Below are the code and all the weights of a small trained network. Each question names an input and a class and asks about switching units off, where a switched-off unit gives its printed mean instead of its output.

import numpy as np


def w(rows, s, z=0):
    codes = np.array(rows[::2]) - 128.0
    scale = np.full(codes.shape[1], s)
    scale[-1] = z or s
    return codes * scale


def f(y):
    return y / 2 * (1 + np.tanh(0.7978845608 * (y + 0.044715 * y**3)))


def log_softmax(a):
    a = a - a.max(-1, keepdims=True)
    return a - np.log(np.exp(a).sum(-1, keepdims=True))


def net(x, mask):
    res = np.array(x, float).reshape(1, 7) / 4 @ E
    y = f(res @ A[0][:, :-1].T + A[0][:, -1])
    res = res + np.where(mask, y, B[0][:, -1]) @ B[0][:, :-1]
    return log_softmax(res[-1] @ U[:, :-1].T + U[:, -1])


A, B = {}, {}
E = w([
[133,139,117,135,112,108,127,144],'x0',
[180,246,153,57,203,158,101,180],'x1',
[120,120,137,119,123,146,123,128],'x2',
[132,138,112,140,132,131,118,118],'x3',
[213,101,70,12,56,122,133,35],'x4',
[119,128,218,146,106,34,27,25],'x5',
[148,138,125,137,91,76,142,177],'x6',
],0.014)
A[0] = w([
[152,98,96,102,96,137,146,104,148],'N0',
[137,191,155,142,178,136,112,135,103],'N1',
[158,122,113,24,116,107,122,153,119],'N2',
[79,116,127,198,135,173,111,116,184],'N3',
[108,78,86,121,113,134,159,136,140],'N4',
[93,168,179,162,190,150,129,157,152],'N5',
[208,179,116,72,115,146,143,99,114],'N6',
[165,255,175,43,165,154,68,171,154],'N7',
[130,194,138,112,145,177,124,185,149],'N8',
[133,110,100,125,143,156,185,148,239],'N9',
[65,165,209,171,135,84,98,135,163],'N10',
[121,61,83,178,104,127,155,100,251],'N11',
[90,107,166,205,139,100,70,142,194],'N12',
[91,99,164,181,78,110,116,79,162],'N13',
[93,116,96,173,161,166,150,183,208],'N14',
[95,132,183,195,136,142,163,187,255],'N15',
[157,98,85,53,92,104,140,70,149],'N16',
[139,151,183,112,156,101,100,135,81],'N17',
[131,142,202,131,109,83,54,84,149],'N18',
[144,156,81,79,117,165,165,142,158],'N19',
[154,115,116,68,112,99,100,80,92],'N20',
[122,139,117,154,144,129,125,129,151],'N21',
],0.016,0.0098)
B[0] = w([
[123,48,102,134,96,156,137,139,175],'N0',
[188,137,101,161,133,129,99,145,178],'N1',
[144,94,83,104,145,139,139,79,188],'N2',
[93,163,183,143,118,114,153,154,189],'N3',
[133,122,126,161,79,144,161,106,169],'N4',
[138,188,102,161,123,126,83,168,207],'N5',
[183,90,89,44,172,133,141,68,198],'N6',
[241,176,100,135,150,140,62,131,251],'N7',
[179,175,104,114,189,106,110,207,208],'N8',
[141,178,111,114,79,156,239,167,203],'N9',
[144,115,194,195,175,190,107,91,226],'N10',
[74,106,118,201,44,149,208,149,207],'N11',
[108,117,210,207,159,141,142,77,226],'N12',
[81,63,171,160,176,83,126,112,214],'N13',
[64,228,137,109,76,80,171,192,213],'N14',
[79,207,156,152,139,116,130,170,233],'N15',
[133,33,105,88,82,106,149,118,210],'N16',
[192,127,157,156,91,146,73,111,163],'N17',
[157,96,194,103,106,81,12,50,230],'N18',
[119,107,59,57,175,203,177,128,204],'N19',
[149,59,134,42,64,74,97,118,182],'N20',
[126,142,139,137,136,121,129,148,146],'N21',
],0.011,0.031)
U = w([
[40,226,158,148,65,102,199,196,233],'0',
[127,99,62,122,23,200,206,154,196],'1',
[66,139,218,189,180,97,127,107,173],'2',
[89,51,149,88,71,17,104,117,110],'3',
[163,255,86,123,185,114,117,244,124],'4',
[192,138,45,36,213,173,179,144,88],'5',
[199,188,160,198,145,160,21,141,46],'6',
[209,156,123,25,104,64,42,82,3],'7',
],0.0095,0.0021)

Each question gives the input, the list of numbers given to net, and the class t.
The units are the neurons (one row each of A and B). Each row of codes is followed by its name. A weight is (code - 128) times the scale printed after its matrix; where a second scale follows, it is the last column's (A, B and U).
mask holds one flag per neuron, in row order. A switched-off neuron (its flag False) gives its mean, the last column of its row in B, instead of its output. The means were averaged over made-up inputs and are rounded, as every weight is.
A unit's drop is (log p(t) with every unit on - log p(t) with that unit switched off) / (log p(t) with every unit on - log p(t) with every unit switched off).
most important unit: the unit with the biggest drop
k most important neurons: the k neurons with the biggest drops, biggest first
drop of u: that unit's drop, to one decimal
input [1,-8,8,7,0,6,4], class 2: most important unit	N12
input [-6,-6,3,-2,1,8,-4], class 3: 3 most important neurons	[N20 N18 N15]
input [-1,0,5,4,-3,6,8], class 2: 2 most important neurons	[N7 N12]
input [6,4,-4,3,-8,0,-1], class 4: 2 most important neurons	[N14 N18]
input [-6,8,-5,-2,1,-3,-7], class 5: 3 most important neurons	[N6 N19 N15]
input [-5,2,8,8,8,0,-2], class 5: 2 most important neurons	[N18 N19]
input [1,0,1,-1,8,0,8], class 1: 2 most important neurons	[N18 N16]
input [-6,-5,4,7,4,0,0], class 1: 2 most important neurons	[N18 N11]
input [-6,0,3,1,1,7,5], class 3: 3 most important neurons	[N7 N18 N20]
input [0,-7,-4,-7,6,0,-1], class 1: 2 most important neurons	[N11 N18]
input [3,1,-2,-7,-5,-1,2], class 4: drop of N11	0.5
input [-8,1,7,0,6,-2,-3], class 5: drop of N11	0.2
input [-8,0,5,7,2,-4,2], class 1: drop of N7	0.2
input [7,1,1,4,3,-1,-2], class 5: most important unit	N18
